Below are the code and all the weights of a small trained network. Each question names an input and a target symbol and asks about switching units off, where a switched-off unit gives its printed mean instead of its output.

import numpy as np


def w(rows, s, z=0):
    codes = np.array(rows[::2]) - 128.0
    scale = np.full(codes.shape[1], s)
    scale[-1] = z or s
    return codes * scale


def norm(h):
    return h / np.sqrt((h * h).mean(-1, keepdims=True) + 1e-5)


def f(y):
    return y / 2 * (1 + np.tanh(0.7978845608 * (y + 0.044715 * y**3)))


def softmax(a):
    e = np.exp(a - a.max(-1, keepdims=True))
    return e / e.sum(-1, keepdims=True)


def log_softmax(a):
    a = a - a.max(-1, keepdims=True)
    return a - np.log(np.exp(a).sum(-1, keepdims=True))


def net(x, mask):
    ids = ['αζστφψ'.index(c) for c in x.split()]
    T = len(ids)
    res = E[ids] + P[:T]
    r = norm(res)
    for j in range(2):
        rows = slice(4 * j, 4 * j + 4)
        q, k, v = (r @ M[0][rows].T for M in (Q, K, V))
        z = softmax(np.where(np.tri(T) > 0, q @ k.T / 4**0.5, -1e9)) @ v
        o = O[0][rows]
        res = res + np.where(mask[j], z, o[:, -1]) @ o[:, :-1]
    y = f(norm(res) @ A[0][:, :-1].T + A[0][:, -1])
    res = res + np.where(mask[2:14], y, B[0][:, -1]) @ B[0][:, :-1]
    return log_softmax(norm(res)[-1] @ U[:, :-1].T + U[:, -1])


Q, K, V, O, A, B = {}, {}, {}, {}, {}, {}
E = w([
[95,179,152,99,81,51,129,210],'α',
[28,155,77,129,186,146,67,113],'ζ',
[57,107,147,105,90,155,180,6],'σ',
[170,56,47,222,84,228,103,122],'τ',
[161,216,67,133,36,102,110,139],'φ',
[145,108,88,28,187,101,106,109],'ψ',
],0.013)
P = w([
[190,151,241,127,124,193,147,187],'0',
[125,118,202,87,93,133,2,132],'1',
[120,100,191,91,109,119,38,138],'2',
[116,93,180,113,120,122,61,128],'3',
[115,91,168,123,117,109,82,133],'4',
[117,95,153,133,125,108,89,133],'5',
[118,98,141,137,123,104,106,135],'6',
[117,101,128,142,130,101,114,131],'7',
[116,101,116,148,132,100,127,134],'8',
[114,108,100,151,139,103,136,128],'9',
[112,113,92,157,142,102,151,128],'10',
[116,114,76,165,149,102,166,126],'11',
[112,121,69,162,148,104,176,129],'12',
[114,130,68,169,153,105,195,135],'13',
],0.009)
Q[0] = w([
[212,229,217,171,15,99,186,173],'h1',
[45,181,48,144,55,45,117,179],'h1',
[120,223,96,163,150,104,125,138],'h1',
[156,81,102,159,166,100,117,175],'h1',
[173,188,125,214,104,121,198,193],'h2',
[192,142,122,86,14,145,181,183],'h2',
[2,244,64,144,128,60,114,128],'h2',
[76,119,83,204,122,155,98,16],'h2',
],0.0088)
K[0] = w([
[160,163,249,142,119,185,98,135],'h1',
[179,167,135,144,161,127,241,156],'h1',
[180,150,120,162,146,195,166,100],'h1',
[97,165,172,111,124,133,143,94],'h1',
[71,121,204,183,151,224,148,172],'h2',
[154,203,156,124,78,176,91,196],'h2',
[103,194,23,136,118,137,215,151],'h2',
[186,105,48,166,120,126,121,79],'h2',
],0.011)
V[0] = w([
[169,219,100,136,183,120,61,113],'h1',
[167,89,104,118,187,128,163,75],'h1',
[204,139,118,203,107,135,20,138],'h1',
[150,90,79,55,86,225,119,68],'h1',
[122,104,70,189,115,200,1,111],'h2',
[69,139,103,200,105,130,144,74],'h2',
[40,119,151,105,184,127,141,140],'h2',
[120,149,111,96,130,196,234,83],'h2',
],0.0075)
O[0] = w([
[215,83,204,135,163,133,121,138,191],'h1',
[139,127,109,123,144,86,141,175,152],'h1',
[106,56,170,133,104,175,109,149,79],'h1',
[34,36,109,92,187,63,143,140,225],'h1',
[83,154,129,95,139,122,178,185,168],'h2',
[169,101,255,86,97,171,152,148,23],'h2',
[165,137,104,71,101,212,155,97,152],'h2',
[103,69,152,89,105,145,77,128,2],'h2',
],0.0087,0.004)
A[0] = w([
[93,169,116,171,170,105,187,215,115],'n1',
[163,45,99,163,155,167,26,163,183],'n2',
[160,117,139,38,208,213,81,7,129],'n3',
[35,22,107,138,170,189,92,117,207],'n4',
[140,254,133,100,121,54,116,213,18],'n5',
[141,74,206,170,131,142,194,208,127],'n6',
[83,81,179,118,115,103,71,194,112],'n7',
[146,85,115,55,96,158,251,49,4],'n8',
[154,179,190,49,39,135,104,216,125],'n9',
[127,110,100,186,179,111,86,232,34],'n10',
[50,135,76,147,77,213,143,111,52],'n11',
[163,71,138,192,98,49,57,186,109],'n12',
],0.0072,0.003)
B[0] = w([
[167,114,145,125,130,182,78,36,206],'n1',
[129,181,89,53,226,136,253,188,170],'n2',
[88,112,131,216,106,60,90,35,192],'n3',
[236,115,129,111,50,123,157,192,254],'n4',
[190,46,212,136,166,166,189,196,196],'n5',
[140,180,105,117,143,80,109,64,153],'n6',
[225,180,89,160,118,149,137,78,149],'n7',
[173,198,95,185,78,132,157,106,147],'n8',
[86,88,33,60,157,131,143,91,152],'n9',
[85,181,134,159,62,47,128,62,183],'n10',
[43,71,163,149,119,153,168,121,151],'n11',
[48,77,148,130,167,240,123,74,174],'n12',
],0.0068,0.0058)
U = w([
[243,238,135,155,77,126,55,127,192],'α',
[151,105,92,65,108,224,181,225,150],'ζ',
[115,190,29,119,172,43,107,129,166],'σ',
[105,42,114,106,1,112,56,81,1],'τ',
[49,166,125,155,181,231,100,77,153],'φ',
[172,83,199,219,175,106,116,160,34],'ψ',
],0.0081,0.0015)

Each question gives the input, a string of symbols that net reads in full, and the target symbol t.
The units are the heads (4 rows each of Q, K, V and O) and the neurons (one row each of A and B). Each row of codes is followed by its name. A weight is (code - 128) times the scale printed after its matrix; where a second scale follows, it is the last column's (O, A, B and U).
mask holds one flag per unit, heads first, then neurons. A switched-off unit (its flag False) gives its mean, the last column of its rows in O or B, instead of its output. The means were averaged over made-up inputs and are rounded, as every weight is.
A unit's drop is (log p(t) with every unit on - log p(t) with that unit switched off) / (log p(t) with every unit on - log p(t) with every unit switched off).
The circuit of an input: a set's keep is (log p(t) with only the set's units on - log p(t) with every unit switched off) / (log p(t) with every unit on - log p(t) with every unit switched off). Starting from the 12 units with the biggest drops (on a tie, the unit counted first), units are removed one at a time, each time the one whose removal leaves the highest keep (on an exact tie, the one counted first), for as long as the keep stays at least 0.8.
units of the circuit, in order: the units of the circuit, biggest drop first
unit that matters most: the unit with the biggest drop
k most important neurons: the k neurons with the biggest drops, biggest first
heads that matter: for each layer, one digit per head in row order, 1 if its drop is at least 0.15 and else 0, layers parted by /
drop when u is switched off: that unit's drop, to one decimal
input φ σ φ ψ α φ α ψ ζ ψ α α ζ ζ, target φ: unit that matters most	h2
input α ζ σ τ τ τ σ, target ζ: heads that matter	11
input σ ζ α α τ ζ ψ φ ψ τ, target α: heads that matter	11
input ψ ψ ζ σ ζ, target τ: heads that matter	01
input ψ ζ ψ α ζ α ζ α α τ ψ ψ ψ φ, target ψ: units of the circuit, in order	n5; h2
input α ψ ψ ψ σ ψ σ, target σ: units of the circuit, in order	h2; h1
input ψ τ α τ α ζ σ α α ζ, target φ: units of the circuit, in order	h2; n3
input α σ σ α τ ψ τ α α τ, target φ: 3 most important neurons	n11; n1; n6
input ψ ψ ψ τ ζ σ α ψ φ ψ α, target ψ: units of the circuit, in order	n5; h2
input ζ ψ ψ φ φ ζ, target α: units of the circuit, in order	h1; n4; n7
input τ α α α ψ α τ ψ ψ α ψ φ, target τ: heads that matter	10
input α φ ψ ζ τ τ α τ τ ζ τ, target α: heads that matter	01
input α ζ ψ α ψ τ ψ ψ ψ τ, target σ: 2 most important neurons	n6; n10
input τ σ τ ψ φ φ, target τ: units of the circuit, in order	h1
input α τ α ζ α ψ α α τ, target φ: 2 most important neurons	n4; n11
input σ τ σ, target ζ: 4 most important neurons	n4; n3; n10; n1
input ψ ψ φ ζ ζ ψ α α ψ τ, target ζ: 2 most important neurons	n2; n3
input ζ φ τ σ τ α, target ζ: 2 most important neurons	n5; n9
input ψ α ψ τ ψ ψ ψ τ σ τ φ φ, target ψ: drop when n4 is switched off	0.0
input φ ψ φ ζ ψ α ζ ψ τ σ ζ σ τ ζ, target ζ: drop when n4 is switched off	0.3
input φ ψ ψ σ τ τ ζ ψ α τ α, target φ: drop when n12 is switched off	0.8
input σ ζ σ α φ, target σ: most important neuron	n4
